Below are the code and all the weights of a small trained network. Each question names an input and a target symbol and asks about switching units off, where a switched-off unit gives its printed mean instead of its output.

import numpy as np


def w(rows, s, z=0):
    codes = np.array(rows[::2]) - 128.0
    scale = np.full(codes.shape[1], s)
    scale[-1] = z or s
    return codes * scale


def norm(h):
    return h / np.sqrt((h * h).mean(-1, keepdims=True) + 1e-5)


def softmax(a):
    e = np.exp(a - a.max(-1, keepdims=True))
    return e / e.sum(-1, keepdims=True)


def log_softmax(a):
    a = a - a.max(-1, keepdims=True)
    return a - np.log(np.exp(a).sum(-1, keepdims=True))


def net(x, mask):
    ids = ['αγδεμξπστψω'.index(c) for c in x.split()]
    T = len(ids)
    res = E[ids] + P[:T]
    u = 0
    for l in range(2):
        r = norm(res)
        for j in range(3):
            rows = slice(4 * j, 4 * j + 4)
            q, k, v = (r @ M[l][rows].T for M in (Q, K, V))
            z = softmax(np.where(np.tri(T) > 0, q @ k.T / 4**0.5, -1e9)) @ v
            o = O[l][rows]
            res = res + np.where(mask[u + j], z, o[:, -1]) @ o[:, :-1]
        u += 3
    return log_softmax(norm(res)[-1] @ U[:, :-1].T + U[:, -1])


Q, K, V, O = {}, {}, {}, {}
E = w([
[80,84,181,94,85,62,196,89,158,99,122,138],'α',
[137,75,133,15,130,78,42,119,109,119,125,171],'γ',
[67,102,171,161,118,169,140,22,136,78,97,190],'δ',
[107,153,168,73,210,62,253,88,22,224,49,104],'ε',
[150,185,104,116,111,49,88,36,170,117,102,151],'μ',
[33,132,184,206,141,79,73,180,146,131,108,61],'ξ',
[155,88,91,138,9,102,83,131,90,92,45,134],'π',
[91,155,211,152,171,111,112,52,45,107,49,15],'σ',
[249,137,231,158,53,86,157,112,139,163,176,175],'τ',
[152,166,169,93,100,133,110,109,95,36,142,137],'ψ',
[165,166,171,57,104,198,94,114,163,161,17,121],'ω',
],0.016)
P = w([
[98,141,112,126,141,151,161,145,127,170,168,115],'0',
[145,158,135,146,197,90,147,191,105,39,33,176],'1',
[151,101,124,134,166,134,125,79,115,130,104,110],'2',
[50,144,222,36,48,46,131,69,59,146,39,202],'3',
[141,112,111,111,133,164,148,160,166,87,140,72],'4',
[146,84,154,141,134,136,91,44,131,137,95,102],'5',
[17,133,243,56,25,48,107,66,62,133,69,195],'6',
[157,60,68,143,128,120,214,156,252,185,23,214],'7',
[127,77,176,133,99,125,64,32,149,145,109,99],'8',
],0.027)
Q[0] = w([
[65,221,170,117,31,178,150,137,87,143,126,175],'L0H1',
[94,99,180,79,95,166,205,115,179,152,91,77],'L0H1',
[116,74,206,172,156,223,70,33,108,145,130,142],'L0H1',
[116,129,158,136,187,211,174,104,145,95,103,141],'L0H1',
[105,98,89,112,97,59,168,162,246,164,82,221],'L0H2',
[194,75,85,161,164,135,187,172,249,148,146,37],'L0H2',
[123,149,48,46,127,202,166,121,155,122,200,38],'L0H2',
[96,44,125,209,142,77,162,100,95,63,219,147],'L0H2',
[118,182,106,94,2,168,84,76,27,176,170,196],'L0H3',
[54,200,170,95,147,137,238,225,200,54,79,120],'L0H3',
[81,143,230,104,65,120,197,145,166,82,74,112],'L0H3',
[39,153,163,119,86,134,151,133,106,189,167,85],'L0H3',
],0.0092)
K[0] = w([
[102,150,33,166,155,177,172,164,147,176,200,155],'L0H1',
[122,154,141,126,48,53,96,115,136,124,176,113],'L0H1',
[82,87,239,92,102,206,81,97,190,104,139,103],'L0H1',
[161,101,91,158,99,127,98,121,152,163,101,108],'L0H1',
[143,99,84,68,126,133,186,177,177,37,158,111],'L0H2',
[202,153,127,173,212,140,189,217,222,45,91,106],'L0H2',
[135,136,119,151,241,98,152,215,164,61,49,232],'L0H2',
[100,68,140,201,161,105,148,106,174,92,195,165],'L0H2',
[117,100,1,133,116,60,66,154,159,171,178,185],'L0H3',
[90,162,112,105,202,196,241,135,33,157,122,57],'L0H3',
[96,150,153,109,91,105,193,196,93,104,147,151],'L0H3',
[145,171,69,118,129,150,117,120,66,176,165,150],'L0H3',
],0.01)
V[0] = w([
[113,164,95,135,129,154,135,83,37,77,196,152],'L0H1',
[144,219,129,124,120,215,55,159,132,126,116,128],'L0H1',
[88,68,108,111,110,100,120,170,196,138,176,137],'L0H1',
[181,130,145,60,96,77,114,131,116,115,172,22],'L0H1',
[100,107,124,90,85,40,121,190,134,125,155,103],'L0H2',
[76,133,172,123,140,186,208,165,188,160,134,144],'L0H2',
[85,141,179,106,133,103,101,212,223,77,128,142],'L0H2',
[117,110,156,196,153,165,62,177,92,155,148,184],'L0H2',
[146,206,141,183,96,128,200,100,158,121,105,112],'L0H3',
[129,96,88,178,37,175,175,168,44,122,83,121],'L0H3',
[100,74,162,107,169,183,158,188,66,132,122,116],'L0H3',
[138,163,3,131,103,103,149,106,109,141,121,88],'L0H3',
],0.011)
O[0] = w([
[140,136,57,108,121,173,122,65,78,62,151,166,123],'L0H1',
[134,194,147,114,71,167,75,124,119,170,175,147,80],'L0H1',
[87,129,76,109,104,46,122,171,130,110,159,125,8],'L0H1',
[221,141,140,89,86,61,107,122,124,72,109,116,134],'L0H1',
[143,162,126,140,113,192,129,84,88,163,115,136,152],'L0H2',
[180,155,103,102,93,83,69,100,114,84,112,155,99],'L0H2',
[152,113,103,163,163,149,172,83,68,111,89,129,78],'L0H2',
[160,145,79,124,140,68,189,131,110,159,100,77,1],'L0H2',
[166,124,98,208,119,146,146,114,99,176,170,118,184],'L0H3',
[106,9,129,180,100,150,89,153,87,104,153,148,162],'L0H3',
[92,122,109,102,109,140,113,165,151,105,189,151,125],'L0H3',
[189,81,65,155,115,111,29,124,105,128,104,111,131],'L0H3',
],0.013,0.0059)
Q[1] = w([
[112,126,166,95,170,73,106,94,113,95,181,86],'L1H1',
[94,122,157,144,110,98,116,120,122,201,156,81],'L1H1',
[166,129,81,120,197,190,123,215,145,92,175,56],'L1H1',
[198,50,98,130,209,151,102,114,208,150,143,86],'L1H1',
[81,113,51,100,122,108,116,93,148,105,145,156],'L1H2',
[164,111,103,61,57,179,159,146,91,58,188,4],'L1H2',
[185,63,89,77,192,199,123,84,210,117,156,30],'L1H2',
[77,123,189,74,104,64,62,31,92,155,173,132],'L1H2',
[100,147,148,175,131,76,119,183,55,145,88,169],'L1H3',
[158,145,108,106,175,238,113,174,146,119,163,58],'L1H3',
[85,100,84,123,127,121,178,138,176,163,173,8],'L1H3',
[133,115,92,152,173,159,160,146,213,134,100,188],'L1H3',
],0.013)
K[1] = w([
[105,99,183,135,106,94,90,39,137,145,85,129],'L1H1',
[84,127,173,129,113,77,129,125,98,175,149,97],'L1H1',
[125,186,161,160,212,120,77,183,123,75,83,206],'L1H1',
[123,85,218,166,143,156,169,157,143,107,53,130],'L1H1',
[110,97,52,79,141,143,142,111,144,91,124,161],'L1H2',
[143,145,162,111,143,94,101,181,78,124,72,238],'L1H2',
[127,116,235,156,188,107,115,109,160,78,10,161],'L1H2',
[68,104,142,75,69,92,87,31,173,212,117,93],'L1H2',
[44,97,79,117,61,90,127,128,79,163,164,75],'L1H3',
[149,175,118,147,163,171,79,216,54,108,114,169],'L1H3',
[110,141,169,197,203,78,102,187,129,114,88,161],'L1H3',
[141,142,80,144,158,154,162,191,145,94,124,81],'L1H3',
],0.014)
V[1] = w([
[42,142,76,114,166,154,100,108,151,112,66,156],'L1H1',
[158,78,126,100,170,118,136,203,118,222,61,194],'L1H1',
[130,180,118,202,113,89,179,135,204,129,147,131],'L1H1',
[115,132,110,16,163,106,113,71,136,180,203,135],'L1H1',
[118,131,150,106,252,84,146,131,57,114,162,110],'L1H2',
[149,108,121,213,156,102,143,45,169,163,206,206],'L1H2',
[168,55,131,90,92,136,214,173,132,145,101,209],'L1H2',
[181,157,141,135,125,166,131,157,56,75,240,88],'L1H2',
[159,138,74,153,146,158,151,193,196,160,101,193],'L1H3',
[140,167,94,99,202,69,134,132,133,163,169,131],'L1H3',
[194,157,136,97,142,185,94,103,161,147,135,107],'L1H3',
[154,106,118,212,103,126,132,156,107,94,82,103],'L1H3',
],0.014)
O[1] = w([
[150,90,146,110,177,133,115,172,187,142,114,241,127],'L1H1',
[124,141,48,139,83,93,167,177,99,209,95,154,92],'L1H1',
[123,159,33,75,155,125,134,112,193,77,229,65,60],'L1H1',
[133,139,151,167,205,189,248,152,121,77,72,128,86],'L1H1',
[118,81,85,203,148,91,115,126,17,104,209,100,71],'L1H2',
[158,31,99,52,45,163,193,103,140,139,169,116,160],'L1H2',
[148,166,187,131,27,183,112,208,83,52,105,59,84],'L1H2',
[107,88,121,60,188,94,89,181,82,193,129,15,91],'L1H2',
[60,120,156,58,142,117,117,93,62,126,34,107,47],'L1H3',
[104,50,132,113,47,149,80,123,118,177,102,138,1],'L1H3',
[39,134,97,184,99,115,150,101,93,64,140,114,164],'L1H3',
[113,200,150,67,162,164,157,118,186,121,115,142,131],'L1H3',
],0.012,0.0076)
U = w([
[242,47,127,99,121,46,168,166,214,32,113,133,27],'α',
[89,158,105,144,114,7,123,125,121,12,51,166,91],'γ',
[23,63,99,129,110,230,156,101,167,109,168,185,106],'δ',
[179,103,94,253,126,189,214,164,85,160,94,126,151],'ε',
[246,130,32,145,141,105,122,18,114,153,72,148,115],'μ',
[102,156,81,184,141,74,108,175,183,154,247,159,199],'ξ',
[139,66,133,173,21,98,36,122,94,144,152,159,168],'π',
[133,51,200,163,203,120,86,79,135,120,94,38,53],'σ',
[141,119,107,111,49,115,179,117,121,100,130,43,254],'τ',
[222,205,104,154,121,245,75,78,69,38,182,175,66],'ψ',
[120,222,164,110,113,204,137,163,167,207,148,147,178],'ω',
],0.0074,0.0036)

Each question gives the input, a string of symbols that net reads in full, and the target symbol t.
The units are the heads (4 rows each of Q, K, V and O). Each row of codes is followed by its name. A weight is (code - 128) times the scale printed after its matrix; where a second scale follows, it is the last column's (O and U).
mask holds one flag per head, layer by layer. A switched-off head (its flag False) gives its mean, the last column of its rows in O, instead of its output. The means were averaged over made-up inputs and are rounded, as every weight is.
A unit's drop is (log p(t) with every unit on - log p(t) with that unit switched off) / (log p(t) with every unit on - log p(t) with every unit switched off).
The circuit of an input: a set's keep is (log p(t) with only the set's units on - log p(t) with every unit switched off) / (log p(t) with every unit on - log p(t) with every unit switched off). Starting from all 6 units, units are removed one at a time, each time the one whose removal leaves the highest keep (on an exact tie, the one counted first), for as long as the keep stays at least 0.8.
circuit, biggest first: the units of the circuit, biggest drop first
most important unit: the unit with the biggest drop
heads that matter: for each layer, one digit per head in row order, 1 if its drop is at least 0.15 and else 0, layers parted by /
input ω μ μ γ π, target δ: circuit, biggest first	[L0H2 L1H3 L1H1 L0H1]
input γ τ π π δ τ ψ, target γ: heads that matter	101 / 010
input ψ π γ ψ, target ψ: most important unit	L0H1
input σ σ ε α ω δ μ δ, target γ: heads that matter	000 / 011
input σ π ω α, target σ: circuit, biggest first	[L1H2 L1H1 L0H3]
input ω μ ε σ σ σ δ, target ω: circuit, biggest first	[L0H1 L1H2]
input ω δ δ α ψ μ μ, target ω: circuit, biggest first	[L0H1 L1H2]
input δ ψ γ τ μ, target σ: circuit, biggest first	[L1H2 L0H1]
input π γ ψ π γ α ψ π, target ε: circuit, biggest first	[L0H2 L1H2]
input δ ω ψ α ω, target γ: heads that matter	100 / 011
input γ μ σ ε γ, target δ: circuit, biggest first	[L1H3 L0H2 L0H3]
input ψ ε μ σ σ, target π: heads that matter	000 / 110
input σ μ ε ε ψ ω σ, target σ: heads that matter	011 / 110
input ω ε σ π, target ω: most important unit	L0H1
input τ α τ ω, target τ: heads that matter	000 / 100
input γ ξ α π π, target μ: heads that matter	010 / 101
input δ δ ε ω, target δ: heads that matter	100 / 000
input μ π π γ ε μ ω, target μ: heads that matter	001 / 000
input α ξ π π ξ τ, target τ: heads that matter	000 / 100
input μ γ γ ε ξ μ μ, target μ: heads that matter	001 / 000
input δ ω π δ ξ, target γ: circuit, biggest first	[L1H3 L1H2]
input μ ψ μ ξ μ δ ξ, target μ: most important unit	L0H3
input μ ψ ε σ ψ δ, target δ: heads that matter	100 / 010
input σ ω ω σ γ τ μ γ, target ε: heads that matter	010 / 010
input π μ σ σ α π γ α, target ψ: circuit, biggest first	[L0H2 L1H2]
input δ ε π, target π: circuit, biggest first	[L0H3 L1H1]
input ε α α π τ ξ ε, target ε: circuit, biggest first	[L1H1 L0H2]
input π π μ ξ μ ψ ξ ψ, target δ: circuit, biggest first	[L0H2 L1H3]
